Known rows, with every step that occurs:
v > h > j: [-30 -15   2 -22  46  -4   3 -12 -12  -2 -13   3 -38   5  -1  28  10  -8
  39 -25  -4  20 -30  11  -3]
r > s: [  2 -17  -8   7  -4  -2  12  -6  -5  -9  -7  -2  55   0  -2   4   1   9
 -27  -6  -9  -4  -9  -6 -12]
h > j > n > s: [-43   0   5  19  36  -7  -6  -9  27 -41   4   1   8  -6 -16  51  16   4
  18 -33  -1   0 -14  -8  -8]
n > h > v: [ -3 -12  -2 -31   2  13  -9 -15 -13  -7  -1  -1 -19   0 -11  27  12  -3
 -26  -1  11   7 -45  -6   0]
j > u > h > n > r: [-10   0   2   8  22  15 -28   3  33  -8   6  21  19  -2 -15  42  28  -7
  19 -27   6  -7  11   6  -8]
j > n > r > s: [-18  -5  -4  34   1   0   2  -4  19 -20   6  -2  71  -8  -5  19  11   2
 -28 -27 -11 -15  11 -10 -17]
v > b: [-21 -24   4   2  24  -8 -17   3  14   6 -26  22 -19 -13   0  15  15  -9
  12  -2 -12  17 -18   4  -5]
j > u > h > n: [ 19 -10  -4 -12  29   1 -21   3  18  -6  -2   9  12   3 -20  29  11   2
  16  -6  11  -5 -17  10  -9]
u > h > j > n: [-25  -6   7  18  38 -16 -14  -3  29 -16   6 -12  -4   6 -14  31   2  -2
   1 -36  -5  -4  -3  -2 -17]
j > n > h > v > b > r: [-33 -11   5  42  49  -4 -23  -5  -5  -9  -5   3 -41 -13 -22  28  25  -2
  -5 -10  -1   5  12  -3  -1]
u > h > n: [ 14 -19  -1 -18  23   3 -24   4  18  -5   4  15  -4  -3 -23  27   5   3
  -1  -7  11  -5 -25   8  -4]
j > u > r: [ -6 -14  -3  15  14  -2 -10 -10  23  -3 -23 -15 -15   8  -7  22  19  11
  12 -13   0   9  47 -14  -5]
u > h > v > b > s: [-21 -24  17  -9  50  -2 -18   1  -6   6  -4  -2  -1 -13 -32  23  20   0
   1  -6  -3  15 -19   8   2]
n > h > v > b > r > s: [-18 -18  -5  32  22   1  -5  -9 -21 -11 -13   0  25 -19  -9  12  15   9
 -28  -7  -3  -6   3  -5  -5]
v > n > h: [-24 -12   3 -14   9   6 -11  -9  35  -9 -22  11 -47 -22   9  26  18   0
   4 -14   1  -5  -8  -3   4]
v > j: [ -2 -15   1 -11   4 -11  -1  -1  -2   9 -14  23   2   6   1  17   6 -12
  14 -27 -14  26  -9  -4  -5]
n > r > s: [-13  -9  -5  20  -4   8   4  -5   7 -11  -2   6  65  -6  -2  16  13   3
 -22 -22 -10  -7   8  -7 -12]
j > n > r: [-31   5   6  33  14   2 -14   0  44 -16  15   5  12   2 -10  38  22 -11
  -2 -37 -10  -6  23  -7 -13]
h > v > n > s: [-24  -6   1  -5  26   7  -3 -10  31 -34 -10  17 -13 -14 -30  43  19   6
  24 -22   7   4 -39  -9   1]
h > j: [-28 -11  -1  -6  32  -4   5  -9 -12  -9 -10   4 -16  11   2  22   9  -5
  28 -30  -5  20  -7   4  -2]
h > v > b > r > s: [-12 -17  -6  35  24  -1   1  -6 -23 -11 -10   1  34 -12 -17   8  13   8
 -24  -7  -5  -1   3  -6  -7]
b > s: [-18 -12  11  -2  36  -2   5  -1  -5  -1   8 -12   8   3 -23  22  17   4
  -1 -10  -9  13  10   4   3]
h > n > s: [-17  -7  -3  -4  24   5  -8  -4  17 -35   3  20   9 -11 -20  49  18   6
  15 -13   8   2 -28  -1   2]

Rows:
[  3 -19 -11  12  -3  -4   4 -13  -8 -10 -20 -11  54  -3  -7   8   8  14
 -16 -17  -2   2  13 -17 -11] | h > v > j > u > r > s
[-17  -5  -1  -3  25  14 -17   0  24 -10   9  23  -5  -9 -12  42  25 -12
  19 -25   2   0  -6   7  -2] | v > h > n > r
[-23   0  10  21  15   2 -27   0  37  -8  13  13  19  -1 -17  40  20 -15
  -2 -46  -6  -1   7  -7 -14] | u > h > v > j > n > r
[-44   3   7  25  32   1 -13  -5  33 -17  11   4   0  -2  -8  44  23 -13
  19 -46  -8  -1  12  -1 -12] | v > h > j > n > r
[-25  -8   6   0   5  -8 -18  -7  24  -9  -5   2 -15 -13  13  33  12  -7
 -17 -21  -5  -3  -2  -8  -7] | v > j > n > h
[-22  -4  10   8  25  -6 -20  -6  30 -28   4   8  16  -8 -27  50  12   2
   3 -31   2   1 -29 -12 -11] | u > h > v > j > n > s
[  5 -16  -2 -24   2  -6  -2  -6 -18   5  -7  18   7   8 -12  18   4 -13
   3 -25  -5  29 -35  -6  -3] | h > v > j
[-22 -18   8 -13  39   1 -15  -6  -1   3 -13   5 -21   8  -8  25   7  -1
  23 -30   1  12 -12   8  -5] | u > h > j
[-24 -14  -2  10  23  -1 -13 -15  14  -8 -28 -15 -27   1   3  28  23  11
  22 -23   4   8  47 -12  -1] | n > h > j > u > r
[-13  -6  -5  25  -2   0   1  -6   7 -19   6   3  77  -9  -9  19  10  -2
 -26 -34  -9  -7  -2 -12 -17] | h > v > j > n > r > s
[-29  -1   1  23  33 -19   0  -6  20 -25   8 -12   0   8  -8  29   4  -5
   5 -35  -8   3   0  -5 -15] | h > j > n
[ 11  -8  10  -7  26   2 -24   0  25  15 -17  -2   8  15 -15  23  12   4
  17  -5   1  -3  -4   8 -19] | j > u > h
[ -5  -5   0  10  11 -20  -5  -3  15 -15   9  -3  16   6 -18  26   1 -11
 -12 -32  -9   9 -19 -12 -16] | h > v > j > n
[-32   0   6  20  24  -6  -7  -6  38 -36   7   1  11  -5 -20  48  15   5
   2 -22  -2  -4 -14 -10 -10] | j > n > s
[  9 -20   5 -28   7  -3 -16  -4 -10  13 -10  19   1   7 -18  20   2 -11
   1 -25  -1  23 -38  -3  -6] | u > h > v > j
[ -1 -11  -5 -14  17   2   3  -7  27 -17 -12  11 -30  -5 -28  17   9  -2
  16 -20   3   7 -34  -6  -1] | h > v > n
[-26  -6   5   3   8  -3 -16  -8  28 -14  -1  -7 -20 -11   9  33  13  -2
 -24 -13  -2 -11   0  -7  -8] | j > n > h
[ 17  -9   2 -24  17   9 -17  -8  -3   4  -3  -6   7  16 -32  23   9   0
  -2  -3  11   5 -41   0 -14] | j > u > h > v
[ -2  -7  -7  16   7   8  -7  -2  12 -14  -1   8  78 -10  -8  21  17   5
  -8 -21   0 -16   4   0 -15] | j > u > h > n > r > s
[-24   8  -4   0  30  -4   3 -13  -3  -8 -22  -7   8  12  14  29  27  -3
  49 -18  -1   9   8   6 -10] | n > h > j > u
[-30  -6   3  11  43 -19  -2  -8  20 -20   6 -13 -15   4 -10  33   5  -7
  14 -33  -7   2 -14   0 -15] | v > h > j > n
